Here is a tiny trained network, its code and every weight. The questions are about switching its units off for an input and a class, where a switched-off unit gives its printed mean instead of its output.

import numpy as np


def w(rows, s, z=0):
    codes = np.array(rows[::2]) - 128.0
    scale = np.full(codes.shape[1], s)
    scale[-1] = z or s
    return codes * scale


def norm(h):
    return h / np.sqrt((h * h).mean(-1, keepdims=True) + 1e-5)


def f(y):
    return np.maximum(y, 0)


def log_softmax(a):
    a = a - a.max(-1, keepdims=True)
    return a - np.log(np.exp(a).sum(-1, keepdims=True))


def net(x, mask):
    res = np.array(x, float).reshape(1, 4) / 4 @ E
    u = 0
    for l in range(3):
        y = f(norm(res) @ A[l][:, :-1].T + A[l][:, -1])
        res = res + np.where(mask[u : u + 6], y, B[l][:, -1]) @ B[l][:, :-1]
        u += 6
    return log_softmax(norm(res)[-1] @ U[:, :-1].T + U[:, -1])


A, B = {}, {}
E = w([
[96,184,74,160,138,118,145,53,234,105,211],'x0',
[167,176,2,85,92,107,63,122,108,173,120],'x1',
[51,86,132,26,154,209,119,95,139,196,110],'x2',
[134,146,149,135,127,132,122,123,128,152,130],'x3',
],0.0042)
A[0] = w([
[150,111,56,165,117,89,150,102,176,196,138,1],'0.n0',
[150,173,60,47,115,141,124,150,169,177,86,57],'0.n1',
[238,157,58,159,61,103,44,132,4,111,130,99],'0.n2',
[90,114,145,186,115,146,73,148,34,146,76,203],'0.n3',
[201,122,153,144,89,115,127,190,102,121,132,78],'0.n4',
[193,125,180,232,148,99,136,178,129,61,166,187],'0.n5',
],0.0038,0.0027)
B[0] = w([
[181,96,138,113,169,67,147,98,13,194,241,153],'0.n0',
[212,104,219,202,71,253,136,141,151,64,118,183],'0.n1',
[95,207,145,111,120,83,184,184,193,135,46,236],'0.n2',
[92,44,86,153,140,124,119,210,74,96,85,214],'0.n3',
[89,233,123,68,104,115,187,92,173,91,23,176],'0.n4',
[211,41,139,68,37,180,128,124,147,151,181,253],'0.n5',
],0.0043,0.0044)
A[1] = w([
[124,139,77,85,160,174,101,110,114,177,111,37],'1.n0',
[123,135,122,138,110,147,141,52,198,135,168,9],'1.n1',
[151,156,108,107,103,139,118,84,159,88,165,63],'1.n2',
[66,123,170,144,254,164,143,117,116,113,125,165],'1.n3',
[172,181,107,150,108,60,129,128,95,108,133,199],'1.n4',
[99,169,78,75,106,130,85,129,111,152,111,41],'1.n5',
],0.0065,0.0012)
B[1] = w([
[207,61,206,216,82,41,169,129,165,73,177,191],'1.n0',
[181,170,145,93,221,70,137,140,196,111,73,253],'1.n1',
[85,62,238,203,180,164,94,146,141,193,218,217],'1.n2',
[62,139,2,182,177,87,63,233,82,166,70,217],'1.n3',
[11,101,69,63,249,159,20,51,59,171,135,210],'1.n4',
[131,115,204,107,118,108,197,117,167,37,148,180],'1.n5',
],0.0046,0.0047)
A[2] = w([
[222,121,179,158,92,152,197,70,211,108,181,44],'2.n0',
[91,186,101,161,197,134,212,150,175,148,69,1],'2.n1',
[104,74,118,170,35,174,149,174,74,124,115,99],'2.n2',
[170,91,139,71,3,207,140,113,73,72,129,54],'2.n3',
[181,75,193,126,14,157,186,97,83,118,94,59],'2.n4',
[91,130,166,165,217,112,196,117,201,117,140,118],'2.n5',
],0.0052,0.0031)
B[2] = w([
[166,1,175,73,139,63,134,195,27,132,134,229],'2.n0',
[209,200,53,100,29,95,141,137,143,142,84,172],'2.n1',
[132,125,99,184,132,185,83,79,101,183,242,213],'2.n2',
[115,224,83,231,63,141,161,72,245,126,170,195],'2.n3',
[137,243,117,150,78,212,150,21,191,73,154,218],'2.n4',
[123,148,146,106,68,148,151,135,81,88,75,253],'2.n5',
],0.0069,0.0052)
U = w([
[148,172,113,201,58,209,140,53,165,102,161,171],'0',
[120,185,97,80,125,85,147,186,146,102,5,178],'1',
[187,11,212,77,139,82,148,151,120,83,147,201],'2',
[80,152,90,117,211,109,66,33,143,179,191,56],'3',
[86,28,91,175,158,170,67,176,47,197,132,2],'4',
],0.015,0.0024)

Each question gives the input, the list of numbers given to net, and the class t.
The units are the neurons (one row each of A and B). Each row of codes is followed by its name. A weight is (code - 128) times the scale printed after its matrix; where a second scale follows, it is the last column's (A, B and U).
mask holds one flag per neuron, layer by layer. A switched-off neuron (its flag False) gives its mean, the last column of its row in B, instead of its output. The means were averaged over made-up inputs and are rounded, as every weight is.
A unit's drop is (log p(t) with every unit on - log p(t) with that unit switched off) / (log p(t) with every unit on - log p(t) with every unit switched off).
The circuit of an input: a set's keep is (log p(t) with only the set's units on - log p(t) with every unit switched off) / (log p(t) with every unit on - log p(t) with every unit switched off). Starting from the 12 units with the biggest drops (on a tie, the unit counted first), units are removed one at a time, each time the one whose removal leaves the highest keep (on an exact tie, the one counted first), for as long as the keep stays at least 0.8.
circuit, biggest first: the units of the circuit, biggest drop first
top k neurons: the k neurons with the biggest drops, biggest first
k most important neurons of layer l: the k neurons of layer l with the biggest drops, biggest first
drop of u: that unit's drop, to one decimal
input [3,5,0,8], class 3: circuit, biggest first => (1.n4)
input [8,1,-5,4], class 3: top 2 neurons => (1.n4 0.n1)
input [2,8,0,-5], class 3: top 4 neurons => (1.n4 0.n5 2.n0 0.n0)
input [-1,4,-8,-8], class 1: top 2 neurons => (0.n2 2.n2)
input [3,1,-1,0], class 3: top 2 neurons => (1.n4 2.n0)
input [-1,-1,1,-5], class 4: top 2 neurons => (0.n5 1.n1)
input [-1,-6,4,8], class 4: top 2 neurons => (1.n1 0.n2)
input [-1,-2,7,-5], class 4: top 3 neurons => (1.n3 1.n1 0.n5)
input [-5,0,-1,1], class 0: 3 most important neurons of layer 1 => (1.n1 1.n3 1.n4)
input [-1,-6,4,-3], class 4: top 2 neurons => (1.n1 0.n2)
input [-1,-1,3,7], class 4: top 2 neurons => (0.n5 1.n3)
input [-1,6,-8,4], class 1: top 2 neurons => (0.n2 2.n2)
input [3,3,-8,-6], class 3: drop of 1.n4 => 1.7
input [5,5,-2,-6], class 3: drop of 1.n3 => 0.0
input [2,5,-3,-7], class 3: circuit, biggest first => (1.n4)
input [-7,-3,3,6], class 4: drop of 0.n5 => 0.1
input [4,-6,0,-4], class 2: 2 most important neurons of layer 0 => (0.n5 0.n2)
